[-26 -385 -105 7 -91 44 456 378 26 -281 305 244 -246 -105 1 131 74 -176 -54 -294 247 56 -118 0 -240 151 -476 168 -268 230 405 -100 -437 157 36 -194 -400 -281 610]  F
[-190 -286 -82 -1 -84 74 532 397 211 -191 332 241 -248 -42 155 236 39 -173 -44 -181 136 -28 -107 88 -281 152 -385 134 -150 115 268 -55 -454 236 5 -200 -338 -137 690]  Z
[-187 -364 -72 -7 -186 -94 575 371 326 -378 204 241 -282 -59 221 145 43 -23 -130 -277 124 145 -125 197 -224 20 -570 18 12 137 433 -159 -502 346 133 -34 -131 -353 507]  F
[160 -131 0 313 -109 -432 -108 -54 -97 116 -260 -125 143 30 116 -267 -15 115 -280 52 -109 155 137 -90 258 -378 99 -222 637 154 101 94 216 150 145 214 240 36 -313]  G
[61 -45 66 201 -257 -194 -128 216 -75 -61 -257 -171 -368 -125 79 -76 -54 -204 -327 -552 709 -197 368 -313 76 190 28 -252 -193 371 331 253 -574 -146 148 -27 782 -315 252]  G
[-108 -130 59 96 37 -38 118 190 13 3 -143 -344 -308 165 56 253 -59 247 332 18 21 359 -59 272 -105 7 -210 -240 -256 162 165 -32 -28 111 44 -171 94 -130 -191]  N
[-141 -309 182 35 -216 9 186 131 52 -165 -49 -10 -278 107 104 -52 -190 157 331 -30 84 -38 43 130 19 -87 -249 -221 90 -243 -100 -3 59 -6 16 109 204 -247 -79]  T
[187 -153 -13 351 -25 -396 2 71 -55 70 -97 -127 239 -67 228 -98 -23 103 -160 113 0 211 137 -76 99 -404 71 -333 510 130 72 -94 296 231 117 138 296 126 -152]  X
[28 -198 -5 193 -191 -34 246 11 -234 -322 274 89 -87 -140 317 142 21 -100 -27 442 30 124 -102 188 -391 -34 -379 -16 173 162 8 -216 312 287 166 -120 -194 61 119]  X
[-74 -243 51 149 62 -31 11 149 -212 -260 -23 -276 -291 193 162 140 -38 148 329 176 64 278 -179 238 -245 57 -390 -157 -216 73 17 104 252 100 31 -84 79 -171 -207]  T
[-49 -368 -82 62 -95 -9 415 448 45 -323 239 170 -360 -25 162 159 1 -99 -157 -166 179 116 -335 150 -375 116 -621 168 -90 305 333 7 -145 336 5 -50 -230 -218 553]  S
[164 -67 35 110 -79 -49 169 -4 -327 -194 364 11 -122 -152 232 147 20 -247 -60 594 71 -1 -50 116 -345 -84 -235 -144 279 208 -171 125 587 -62 160 45 10 394 29]  T
[18 -280 -29 -18 -274 -80 388 -104 -167 -183 341 180 -86 -132 138 203 13 -85 -180 406 -168 172 -79 275 -265 -107 -458 -74 339 -4 -104 -3 437 172 228 99 -212 143 -97]  G
[199 -155 77 356 -237 -120 -330 76 -622 -61 -424 -263 -307 -233 85 150 -102 -150 -154 -123 705 -44 386 -498 -233 189 94 -215 -465 540 112 306 -30 -290 77 -149 872 74 -122]  T
[-173 -356 -106 -64 -336 81 598 270 224 -315 157 372 -306 49 203 -22 -6 39 -215 -232 40 80 -155 223 -185 107 -654 210 14 -46 251 -105 -513 360 -1 22 -477 -404 484]  S
[11 -168 76 167 -6 -8 1 220 -57 -34 -205 -229 -300 202 129 103 -53 224 341 -27 20 277 -154 245 -160 10 -335 -138 -102 190 93 61 242 234 -77 90 76 -174 -282]  F
[283 -221 59 368 -159 -251 -102 -32 -170 207 -162 33 46 -119 90 -135 -77 -4 -224 157 68 58 181 -171 85 -300 221 -258 595 209 -45 264 426 43 197 245 369 246 -244]  T
[246 -152 -7 337 -103 -377 42 22 -156 154 -267 -102 -28 -138 133 59 -125 88 -148 197 102 266 197 -124 84 -426 215 -273 487 426 162 -9 292 26 150 56 409 267 -264]  X
[-177 -338 -90 -111 -310 98 675 278 310 -249 303 270 -238 -142 61 259 201 12 -224 -426 85 92 -95 191 -239 206 -654 58 -69 -37 339 -269 -546 373 86 -64 -403 -323 589]  S
[211 -107 4 285 -43 -186 -142 116 -414 35 -262 -165 -340 -232 243 -60 -274 -176 -96 161 517 0 139 -256 -219 103 165 -53 -347 473 92 127 -32 -101 -36 -152 724 -113 52]  T
[4 -299 120 296 -459 -39 -111 -105 -397 -9 -466 61 -516 -201 201 -12 -330 -102 -356 6 589 -118 372 -432 -151 91 -127 -27 -233 350 51 393 -213 -307 82 -79 766 27 -70]  F
[-136 -129 -156 81 272 133 -23 254 -61 -226 167 19 -143 238 173 -204 124 0 35 -161 -8 45 -312 92 -200 299 -394 412 -299 -40 149 106 -244 306 -76 -18 -509 -428 437]  X
[-72 -240 -182 -84 -83 -40 403 339 81 -293 249 -10 -256 -16 -28 164 206 -12 -159 -483 103 242 -290 188 -200 221 -579 113 -263 192 371 -130 -424 416 69 -87 -426 -434 478]  N
[6 -227 22 158 224 -249 -93 230 -159 -149 -98 -385 -270 256 199 119 -201 123 389 118 8 343 -194 292 -197 -22 -348 -51 -275 283 184 156 112 116 -45 -74 103 -147 -232]  S
[133 -287 54 326 -130 -393 -41 14 -16 91 -198 -33 48 -70 141 -73 -104 94 -247 -7 132 135 247 -146 28 -279 137 -235 443 302 163 201 192 97 204 19 429 192 -197]  Z
[-212 -434 -119 -3 -276 105 499 167 1 -276 259 217 -286 -48 -21 132 0 -96 -101 -150 160 -129 29 -1 -99 193 -541 178 -241 -173 117 25 -557 -16 105 -206 -347 -276 552]  M
[27 -52 123 228 -92 -226 -164 185 -179 -151 -222 -160 -231 -151 193 -166 -264 -268 -36 -219 641 -114 276 -264 -22 47 291 -153 -368 251 232 -31 -326 -155 43 -114 899 -301 221]  M
[49 -186 -16 206 -405 -50 -117 -21 -229 -91 -456 -37 -255 -296 85 -127 -151 -68 -235 -244 552 -303 373 -520 16 168 -25 -8 -224 373 93 169 -298 -99 20 -197 600 -161 33]  Z
[286 -324 -29 403 -30 -346 -23 83 -187 154 -235 -84 32 -196 196 190 -199 159 -122 105 137 301 103 -122 -165 -208 52 -140 163 555 246 102 298 244 138 -62 518 204 -135]  S
[-76 -234 -65 165 -182 -186 202 77 -31 -205 -146 -341 -200 102 135 257 -8 337 100 5 -32 342 -76 118 -80 -23 -381 -243 -45 266 195 31 204 206 104 -141 71 -97 -259]  S
[195 -304 101 343 -54 -341 36 62 -4 35 -118 86 171 -116 258 -314 -200 70 -144 171 89 10 184 -163 101 -369 229 -195 528 19 13 17 199 138 92 109 475 67 8]  S
[-156 -354 -179 -87 -104 89 523 270 106 -304 387 132 -234 -76 9 199 98 -135 -96 -350 138 39 -179 -8 -130 193 -537 196 -325 168 394 -19 -398 180 77 -213 -317 -291 644]  G
[-125 -253 -66 -110 5 -47 398 377 292 -269 301 221 -247 -8 88 -89 -5 -137 -173 -217 96 6 -230 132 -130 34 -432 140 -110 35 310 -35 -381 183 10 -2 -227 -328 544]  F
[41 -263 130 380 -273 -148 -174 101 -385 -184 -464 -128 -329 -138 318 -33 -262 -78 -170 -103 699 -55 370 -420 -161 178 57 -102 -369 384 183 191 -357 -91 32 -240 749 -180 106]  G
[-180 -369 -102 -148 -258 88 461 261 180 -285 230 189 -302 -57 17 188 124 -108 -300 -291 50 -40 -144 45 -133 154 -701 149 -60 17 131 205 -325 223 134 -8 -346 -160 373]  N
[-206 -201 79 42 -10 -96 128 168 26 -129 17 -278 -312 198 19 143 -55 125 381 -73 -5 215 -100 252 -5 -63 -266 -319 -62 123 177 1 -58 39 113 -50 166 -189 -142]  N
[30 -241 -64 31 -330 -2 385 277 139 -310 253 262 -183 -112 71 -300 44 -92 -267 -275 80 -192 -104 -30 -62 56 -456 194 116 -173 58 -88 -284 269 41 72 -459 -398 548]  T
[152 -220 32 344 -46 -421 -57 34 -26 205 -184 -110 81 -113 116 35 -117 4 -143 173 77 154 190 -143 46 -316 157 -328 364 316 69 238 331 56 232 84 495 196 -148]  Z
[59 -174 56 238 -233 -173 -50 81 -169 -31 -279 -53 -211 -201 202 97 -203 -131 -218 -156 649 -156 343 -429 -47 132 203 -142 -319 332 155 155 -273 -145 29 -211 878 -92 167]  T
[-150 -229 -35 -134 3 39 319 132 72 -173 267 95 -158 -40 25 99 -30 -216 -157 43 73 -62 -88 11 -120 163 -352 113 -148 72 70 144 -166 -26 34 -89 -188 19 386]  T
[238 -113 -55 269 99 -242 -56 -13 -265 191 -161 -86 70 -109 144 -22 -117 72 -82 426 -58 146 80 -129 -7 -335 223 -153 364 509 114 214 507 -37 52 22 343 449 -266]  Z
[362 -148 -71 324 36 -321 -60 120 -74 242 -144 -31 201 -127 131 -32 -45 47 -96 83 62 129 146 -205 9 -297 332 -157 323 423 134 91 326 146 80 -2 334 172 -85]  X
[200 -135 -84 210 -169 -340 161 32 -69 165 -22 -75 241 -166 29 -89 -6 -44 -240 235 -99 -14 163 -148 241 -362 242 -207 547 124 -8 -3 312 73 138 -43 46 175 -108]  Z
[-237 -347 -40 -107 -127 96 624 339 225 -437 353 137 -223 -9 188 -59 60 -110 -200 -73 9 -19 -177 185 -180 147 -640 208 -21 -188 133 -97 -286 273 16 -138 -497 -251 518]  N
[-208 -354 -122 -11 -80 -48 525 344 87 -312 390 128 -227 -54 80 280 116 -160 -120 -266 179 180 -173 158 -241 140 -455 71 -293 116 462 -174 -612 215 131 -245 -312 -323 659]  X
[38 -182 -35 298 -184 -412 -55 -12 -53 123 -130 -101 154 26 55 162 181 10 -308 -52 87 195 230 -130 92 -321 209 -473 598 290 137 215 67 27 342 65 410 278 -230]  T
[-32 -203 15 4 -94 -71 129 -17 -58 -209 244 -2 -75 2 103 232 115 -75 -103 152 -49 138 -124 199 -248 69 -424 -145 189 228 17 200 310 197 242 115 -56 141 -45]  X
[-69 -95 -1 141 97 -154 31 127 -50 -182 -125 -363 -291 215 244 224 4 211 221 49 -81 374 -198 308 -207 31 -397 -157 6 264 133 47 35 258 38 -64 77 -119 -242]  N
[-153 -312 147 226 -316 -177 354 262 88 -288 10 -235 -336 -12 291 320 99 180 49 -217 135 193 -78 221 -248 108 -552 -404 293 44 101 -138 -54 440 157 57 160 -237 73]  M
[-22 -232 127 256 -320 -161 -20 62 -94 -11 -327 3 -353 -218 180 -27 -238 -170 -271 -204 673 -123 404 -298 -57 147 112 -174 -222 253 197 108 -486 -143 117 -167 846 -206 108]  N
[194 -121 46 342 -94 -379 -98 71 50 184 -300 -86 130 -49 77 1 30 155 -160 -81 85 186 249 -123 155 -342 207 -398 477 348 280 -39 190 142 142 160 466 152 -266]  Z
[-325 -199 -186 3 -163 142 377 151 230 -304 91 213 -189 104 134 -212 30 187 -100 -370 -32 46 -79 150 -73 160 -545 308 -151 -288 211 -159 -728 325 22 -121 -585 -547 506]  G
[-142 -270 82 217 152 -3 23 182 -99 -129 -90 -91 -235 206 177 205 -70 191 505 -36 128 382 -63 191 -312 81 -177 -150 -351 121 181 39 -10 140 37 -56 278 -230 -124]  F
[-246 -232 -124 -117 -323 102 544 215 253 -312 270 194 -181 -8 25 -15 176 -120 -352 -306 43 -121 -111 26 36 70 -654 155 178 -144 108 -66 -441 229 76 -92 -477 -214 439]  T
[108 -157 -28 78 -131 -110 97 16 -249 -309 282 -20 -91 -123 182 179 120 -250 -146 260 136 1 -70 8 -297 1 -308 -55 61 337 9 206 414 88 197 -87 -61 175 161]  S
[105 -88 137 328 -269 -25 -36 232 -313 -2 -440 -209 -448 -236 239 95 -118 -69 -183 -22 596 38 252 -228 -203 112 43 -207 -321 533 283 -82 -208 43 -36 -267 672 -72 48]  Z
[-153 -227 54 72 30 -69 244 217 15 -249 13 -224 -339 100 215 192 25 230 222 -30 -25 284 -210 274 -208 60 -389 -206 35 204 207 -63 -1 310 38 -46 102 -178 -69]  X
[-151 -396 -213 -75 -111 105 495 384 152 -373 425 127 -273 56 117 194 174 -144 -271 -366 58 55 -327 118 -269 316 -666 286 -333 57 311 86 -524 364 17 -213 -511 -328 641]  T
[-143 -262 72 54 77 -68 191 269 -7 -141 9 -295 -301 239 159 241 44 139 307 12 14 326 -227 355 -237 131 -376 -128 -142 192 131 99 -13 321 -12 -139 -34 -149 -108]  G
[178 -103 52 264 -255 -244 -132 221 -233 -52 -375 -113 -410 -124 115 164 -35 -221 -275 -353 770 59 320 -279 -161 179 89 -309 -301 608 330 101 -511 -79 81 -174 766 -237 90]  T
[-133 -272 -103 -62 -113 64 454 258 237 -146 290 222 -184 -35 14 251 44 -171 -155 -170 80 128 -139 110 -220 124 -299 126 -143 69 200 -145 -364 239 97 -179 -335 -158 502]  F
[-45 -6 -29 87 -70 -62 5 133 -106 -209 -117 -362 -183 294 52 105 171 270 224 -105 -72 203 -97 188 12 19 -323 -263 55 82 72 4 47 128 2 14 -58 -155 -323]  Z
[-95 -302 6 114 109 -46 76 260 -184 -278 63 -336 -148 55 95 310 90 -17 245 53 136 192 -144 29 -275 133 -347 -244 -289 259 79 178 170 80 70 -175 248 -6 -65]  X
[71 -362 35 235 -176 -330 137 87 165 104 -195 146 187 -41 108 61 7 194 -26 -148 85 213 252 -98 88 -331 309 -336 379 162 239 -33 -65 196 191 78 393 47 -101]  N
[-253 -173 76 171 14 -7 113 202 -43 -286 -45 -161 -296 183 230 163 114 205 215 -87 105 319 -162 267 -269 117 -407 -268 27 99 167 -29 -16 322 93 -35 69 -263 -76]  Z
[-79 -321 1 77 -68 -228 126 185 -44 -212 46 -319 -321 179 93 370 -65 64 216 -18 77 262 -127 184 -145 5 -440 -305 -180 341 206 146 26 75 137 -156 230 -138 -139]  F
[-226 -302 -137 -10 -206 18 429 217 24 -263 310 9 -344 -21 20 44 78 -264 -309 -197 119 -132 -121 -2 -80 252 -588 242 -167 3 157 83 -373 145 83 -205 -363 -300 566]  G
[-117 -299 -89 -122 -149 54 440 332 238 -154 185 117 -267 90 -42 259 145 75 -54 -300 35 209 -176 216 -188 142 -461 -34 -111 205 306 -60 -326 293 58 -65 -443 -201 307]  X
[67 -168 65 357 -365 -79 -140 -51 -398 -53 -363 -17 -279 -228 307 -123 -194 -103 -419 99 550 -306 318 -422 -132 199 -5 6 -73 182 -64 266 -169 -140 2 -128 751 -35 -4]  F
[119 -258 29 249 -23 -265 -82 -26 -90 221 -247 22 66 -22 37 -71 -154 128 12 86 -1 177 239 -98 114 -313 211 -234 402 243 122 208 334 -63 177 222 344 166 -347]  F
[-105 -350 161 103 -50 -35 181 242 -50 -186 -66 -103 -350 132 169 180 -89 238 345 62 108 165 -21 159 -206 19 -335 -244 -109 109 87 121 60 95 40 -50 209 -103 -145]  N
[145 -312 111 314 -315 -372 -3 -4 -65 153 -207 -35 -6 -151 119 37 -114 0 -363 168 124 -24 183 -181 63 -291 47 -327 704 283 -53 300 352 72 245 146 481 305 -181]  G
[-68 -27 15 33 100 -108 48 184 9 -94 -90 -392 -297 131 112 85 -221 195 318 212 -35 224 -202 241 -123 -60 -263 -208 -183 370 136 -35 282 57 -58 -85 230 -17 -188]  T
[13 -109 -80 49 -247 31 154 -151 -287 -263 199 10 -31 -153 120 -86 103 -40 -186 308 -95 -94 39 171 -168 37 -490 17 352 -192 -249 -99 298 127 186 20 -341 -42 -17]  M
